Below are the code and all the weights of a small trained network. Each question names an input and a class and asks about switching units off, where a switched-off unit gives its printed mean instead of its output.

import numpy as np


def w(rows, s, z=0):
    codes = np.array(rows[::2]) - 128.0
    scale = np.full(codes.shape[1], s)
    scale[-1] = z or s
    return codes * scale


def f(y):
    return y / 2 * (1 + np.tanh(0.7978845608 * (y + 0.044715 * y**3)))


def log_softmax(a):
    a = a - a.max(-1, keepdims=True)
    return a - np.log(np.exp(a).sum(-1, keepdims=True))


def net(x, mask):
    res = np.array(x, float).reshape(1, 5) / 4 @ E
    y = f(res @ A[0][:, :-1].T + A[0][:, -1])
    res = res + np.where(mask, y, B[0][:, -1]) @ B[0][:, :-1]
    return log_softmax(res[-1] @ U[:, :-1].T + U[:, -1])


A, B = {}, {}
E = w([
[36,227,95,145,86,34,103,210,96],'x0',
[50,170,225,48,151,165,155,162,214],'x1',
[110,143,130,219,115,81,35,2,144],'x2',
[243,186,124,95,233,46,83,93,187],'x3',
[156,142,74,130,40,236,117,114,78],'x4',
],0.0066)
A[0] = w([
[68,159,114,90,101,126,186,218,78,187],'n1',
[109,164,129,108,190,65,77,121,234,233],'n2',
[89,96,149,215,95,64,43,82,70,250],'n3',
[64,86,143,232,70,135,114,81,69,204],'n4',
[104,104,128,224,90,149,106,93,16,215],'n5',
[169,49,134,182,113,229,137,102,81,216],'n6',
[98,101,93,230,121,102,32,93,68,133],'n7',
[35,141,234,98,67,166,113,108,144,213],'n8',
[137,72,157,97,221,84,135,166,177,153],'n9',
[139,56,150,204,152,189,95,85,71,106],'n10',
[57,215,94,196,1,114,23,60,72,222],'n11',
[73,177,83,85,135,56,198,208,42,160],'n12',
[180,88,57,131,184,119,101,103,133,36],'n13',
[133,145,135,81,214,31,160,145,229,255],'n14',
[96,158,35,232,75,61,51,104,97,188],'n15',
],0.0067,0.0037)
B[0] = w([
[54,168,145,171,27,160,139,215,77,212],'n1',
[57,143,224,121,194,52,67,181,159,225],'n2',
[195,67,76,112,170,68,206,188,211,225],'n3',
[210,29,51,119,173,124,213,205,214,207],'n4',
[242,17,75,103,102,92,153,176,208,214],'n5',
[120,53,67,24,41,198,154,177,184,219],'n6',
[252,106,68,114,162,41,215,120,163,202],'n7',
[72,78,165,94,122,255,107,200,185,202],'n8',
[132,133,232,118,215,71,75,133,172,192],'n9',
[198,74,34,104,36,103,194,115,168,176],'n10',
[198,139,148,124,230,60,106,189,238,254],'n11',
[186,160,64,146,32,46,229,248,141,216],'n12',
[204,47,93,86,59,156,144,103,141,155],'n13',
[59,208,253,124,191,56,17,164,136,252],'n14',
[200,79,51,97,216,34,144,107,166,236],'n15',
],0.006,0.0081)
U = w([
[184,125,171,56,144,204,86,82,52,101],'0',
[48,203,179,83,27,170,103,215,97,245],'1',
[33,77,226,152,160,192,103,88,133,45],'2',
[151,126,104,115,124,135,26,39,141,29],'3',
[138,181,202,101,253,31,57,145,203,233],'4',
[140,44,108,103,87,224,143,167,165,216],'5',
[203,105,57,198,89,28,176,119,90,98],'6',
[65,143,92,231,123,167,100,68,31,2],'7',
],0.0064,0.0044)

Each question gives the input, the list of numbers given to net, and the class t.
The units are the neurons (one row each of A and B). Each row of codes is followed by its name. A weight is (code - 128) times the scale printed after its matrix; where a second scale follows, it is the last column's (A, B and U).
mask holds one flag per neuron, in row order. A switched-off neuron (its flag False) gives its mean, the last column of its row in B, instead of its output. The means were averaged over made-up inputs and are rounded, as every weight is.
A unit's drop is (log p(t) with every unit on - log p(t) with that unit switched off) / (log p(t) with every unit on - log p(t) with every unit switched off).
The circuit of an input: a set's keep is (log p(t) with only the set's units on - log p(t) with every unit switched off) / (log p(t) with every unit on - log p(t) with every unit switched off). Starting from the 12 units with the biggest drops (on a tie, the unit counted first), units are removed one at a time, each time the one whose removal leaves the highest keep (on an exact tie, the one counted first), for as long as the keep stays at least 0.8.
units of the circuit, in order: the units of the circuit, biggest drop first
most important unit: the unit with the biggest drop
top k neurons: the k neurons with the biggest drops, biggest first
drop of u: that unit's drop, to one decimal
input [-4,0,8,-2,0], class 6: most important unit -> n7
input [7,3,0,-3,-3], class 1: units of the circuit, in order -> n1, n12
input [7,3,-8,5,-1], class 1: units of the circuit, in order -> n1, n11
input [3,7,-8,7,6], class 1: units of the circuit, in order -> n1, n11
input [-2,8,2,0,8], class 1: units of the circuit, in order -> n15, n3
input [6,0,5,-3,7], class 6: units of the circuit, in order -> n14, n7
input [4,8,4,-6,3], class 5: top 2 neurons -> n14, n4
input [5,8,8,-6,5], class 5: top 3 neurons -> n8, n14, n4
input [1,0,6,-3,4], class 6: top 3 neurons -> n7, n14, n15
input [-7,4,-5,-1,-2], class 2: drop of n9 -> 0.0
input [-3,-2,-7,1,-1], class 1: drop of n11 -> 0.2
input [-4,5,4,3,5], class 1: drop of n15 -> 0.3
input [-8,-6,0,-2,-6], class 5: drop of n6 -> 0.4
input [-4,-2,4,-4,-8], class 5: units of the circuit, in order -> n11
